Below are the code and all the weights of a small trained network. Each question names an input and a class and asks about switching units off, where a switched-off unit gives its printed mean instead of its output.

import numpy as np


def w(rows, s, z=0):
    codes = np.array(rows[::2]) - 128.0
    scale = np.full(codes.shape[1], s)
    scale[-1] = z or s
    return codes * scale


def f(y):
    return y / 2 * (1 + np.tanh(0.7978845608 * (y + 0.044715 * y**3)))


def log_softmax(a):
    a = a - a.max(-1, keepdims=True)
    return a - np.log(np.exp(a).sum(-1, keepdims=True))


def net(x, mask):
    res = np.array(x, float).reshape(1, 8) / 4 @ E
    y = f(res @ A[0][:, :-1].T + A[0][:, -1])
    res = res + np.where(mask, y, B[0][:, -1]) @ B[0][:, :-1]
    return log_softmax(res[-1] @ U[:, :-1].T + U[:, -1])


A, B = {}, {}
E = w([
[254,185,98,164,169,66,81,131,65,61,88,230],'x0',
[97,154,92,60,192,33,55,131,118,158,115,167],'x1',
[83,143,109,205,186,110,213,123,103,168,111,77],'x2',
[151,47,237,116,85,206,147,118,68,64,123,95],'x3',
[101,190,172,205,125,170,55,253,59,96,161,81],'x4',
[182,160,162,164,73,153,144,154,153,123,94,210],'x5',
[119,83,91,194,46,98,155,120,140,118,190,137],'x6',
[205,159,157,135,193,140,149,96,138,121,39,46],'x7',
],0.0099)
A[0] = w([
[144,114,150,54,127,201,47,118,108,57,66,114,136],'neuron 0',
[170,84,159,105,147,177,100,138,135,152,137,102,78],'neuron 1',
[203,164,153,152,150,82,57,113,82,160,75,120,180],'neuron 2',
[234,93,80,147,164,55,42,165,122,125,72,217,254],'neuron 3',
[69,146,130,147,122,117,79,128,113,149,88,144,119],'neuron 4',
[77,55,80,176,131,135,95,204,101,108,158,138,142],'neuron 5',
[112,140,69,117,169,52,176,67,157,187,141,98,128],'neuron 6',
[88,90,81,156,146,143,217,63,163,243,166,140,201],'neuron 7',
[71,73,153,103,96,203,20,164,89,103,188,99,234],'neuron 8',
[255,118,139,147,146,75,173,36,98,53,97,150,106],'neuron 9',
[70,133,94,130,164,98,196,112,188,176,83,105,129],'neuron 10',
[27,54,99,174,96,126,120,171,72,108,190,112,83],'neuron 11',
[22,88,74,122,205,55,154,55,178,208,111,134,150],'neuron 12',
[130,221,80,112,155,12,9,188,123,201,166,196,78],'neuron 13',
[159,153,174,233,214,208,103,176,86,195,84,82,144],'neuron 14',
[68,104,161,207,31,195,161,109,194,123,165,162,117],'neuron 15',
[90,144,164,192,110,205,157,205,73,120,79,59,154],'neuron 16',
[193,145,119,107,182,49,176,120,125,112,109,178,166],'neuron 17',
],0.0085,0.0045)
B[0] = w([
[124,82,154,63,155,127,114,69,165,119,138,149,201],'neuron 0',
[103,115,143,119,102,121,141,101,181,114,118,127,155],'neuron 1',
[172,178,49,144,143,157,182,75,161,87,111,148,204],'neuron 2',
[142,202,59,142,198,123,105,98,130,111,177,221,248],'neuron 3',
[122,138,113,111,162,68,135,145,115,109,115,86,146],'neuron 4',
[61,157,140,136,152,74,214,115,114,190,170,123,185],'neuron 5',
[87,156,92,161,126,146,82,129,110,134,75,103,191],'neuron 6',
[43,85,98,135,2,200,62,185,102,113,100,117,216],'neuron 7',
[152,132,188,53,166,113,125,83,128,184,178,95,255],'neuron 8',
[194,53,107,193,143,141,148,28,66,161,96,169,213],'neuron 9',
[113,140,74,157,113,150,109,118,96,111,116,70,183],'neuron 10',
[116,152,136,197,106,72,143,87,65,213,192,72,209],'neuron 11',
[91,108,60,72,111,179,43,145,58,116,93,83,220],'neuron 12',
[38,180,89,76,188,50,158,181,201,91,155,196,236],'neuron 13',
[139,194,160,148,183,202,160,153,142,10,71,88,223],'neuron 14',
[134,78,142,171,70,130,173,203,168,173,137,142,241],'neuron 15',
[172,121,217,139,219,184,160,175,83,82,126,96,239],'neuron 16',
[140,95,58,155,139,144,92,125,122,131,123,158,196],'neuron 17',
],0.0091,0.016)
U = w([
[84,187,49,84,186,51,116,170,176,108,158,187,207],'0',
[138,49,196,2,124,159,115,65,181,171,161,100,122],'1',
[49,109,57,88,105,164,67,144,89,151,89,24,201],'2',
[93,108,192,136,128,104,169,133,71,222,229,44,103],'3',
[133,58,142,187,48,170,205,195,195,179,139,133,5],'4',
[223,116,48,167,168,132,127,45,101,130,114,186,123],'5',
[159,129,185,134,205,197,184,148,110,66,114,38,107],'6',
],0.0085,0.0012)

Each question gives the input, the list of numbers given to net, and the class t.
The units are the neurons (one row each of A and B). Each row of codes is followed by its name. A weight is (code - 128) times the scale printed after its matrix; where a second scale follows, it is the last column's (A, B and U).
mask holds one flag per neuron, in row order. A switched-off neuron (its flag False) gives its mean, the last column of its row in B, instead of its output. The means were averaged over made-up inputs and are rounded, as every weight is.
A unit's drop is (log p(t) with every unit on - log p(t) with that unit switched off) / (log p(t) with every unit on - log p(t) with every unit switched off).
The circuit of an input: a set's keep is (log p(t) with only the set's units on - log p(t) with every unit switched off) / (log p(t) with every unit on - log p(t) with every unit switched off). Starting from the 12 units with the biggest drops (on a tie, the unit counted first), units are removed one at a time, each time the one whose removal leaves the highest keep (on an exact tie, the one counted first), for as long as the keep stays at least 0.8.
circuit, biggest first: the units of the circuit, biggest drop first
k most important neurons: the k neurons with the biggest drops, biggest first
drop of u: that unit's drop, to one decimal
input [8,-7,3,-8,-2,6,-2,-7], class 0: circuit, biggest first -> (neuron 13)
input [6,-4,-8,3,7,-4,-6,-8], class 1: 2 most important neurons -> (neuron 8; neuron 0)
input [-1,-8,-7,0,-7,4,2,6], class 4: 4 most important neurons -> (neuron 3; neuron 15; neuron 8; neuron 2)
input [-8,-1,-3,-3,0,3,6,-6], class 3: 3 most important neurons -> (neuron 11; neuron 8; neuron 5)
input [-3,-2,-4,3,-8,-1,3,7], class 2: 3 most important neurons -> (neuron 7; neuron 8; neuron 3)
input [-2,0,-6,5,3,0,-5,-8], class 1: 2 most important neurons -> (neuron 0; neuron 8)
input [-7,-7,-6,-2,1,-3,5,1], class 3: 2 most important neurons -> (neuron 8; neuron 11)
input [2,5,2,-7,-5,-7,7,-8], class 2: 2 most important neurons -> (neuron 12; neuron 7)
input [8,-7,-1,1,4,-3,-4,2], class 5: 2 most important neurons -> (neuron 9; neuron 3)
input [3,6,-6,7,6,-7,1,3], class 1: 2 most important neurons -> (neuron 8; neuron 0)
input [3,-6,7,2,-4,-1,8,-7], class 4: 2 most important neurons -> (neuron 15; neuron 7)
input [-3,0,-5,3,-2,3,7,-4], class 3: 3 most important neurons -> (neuron 11; neuron 8; neuron 2)
input [-6,0,2,-2,-7,-1,-7,8], class 2: drop of neuron 14 -> 0.0
input [-6,-6,1,7,7,-3,-3,-6], class 3: circuit, biggest first -> (neuron 11)
input [-8,7,-4,6,-8,2,-6,1], class 2: drop of neuron 7 -> 0.2
input [-6,6,6,-7,6,8,4,0], class 2: drop of neuron 12 -> 0.7
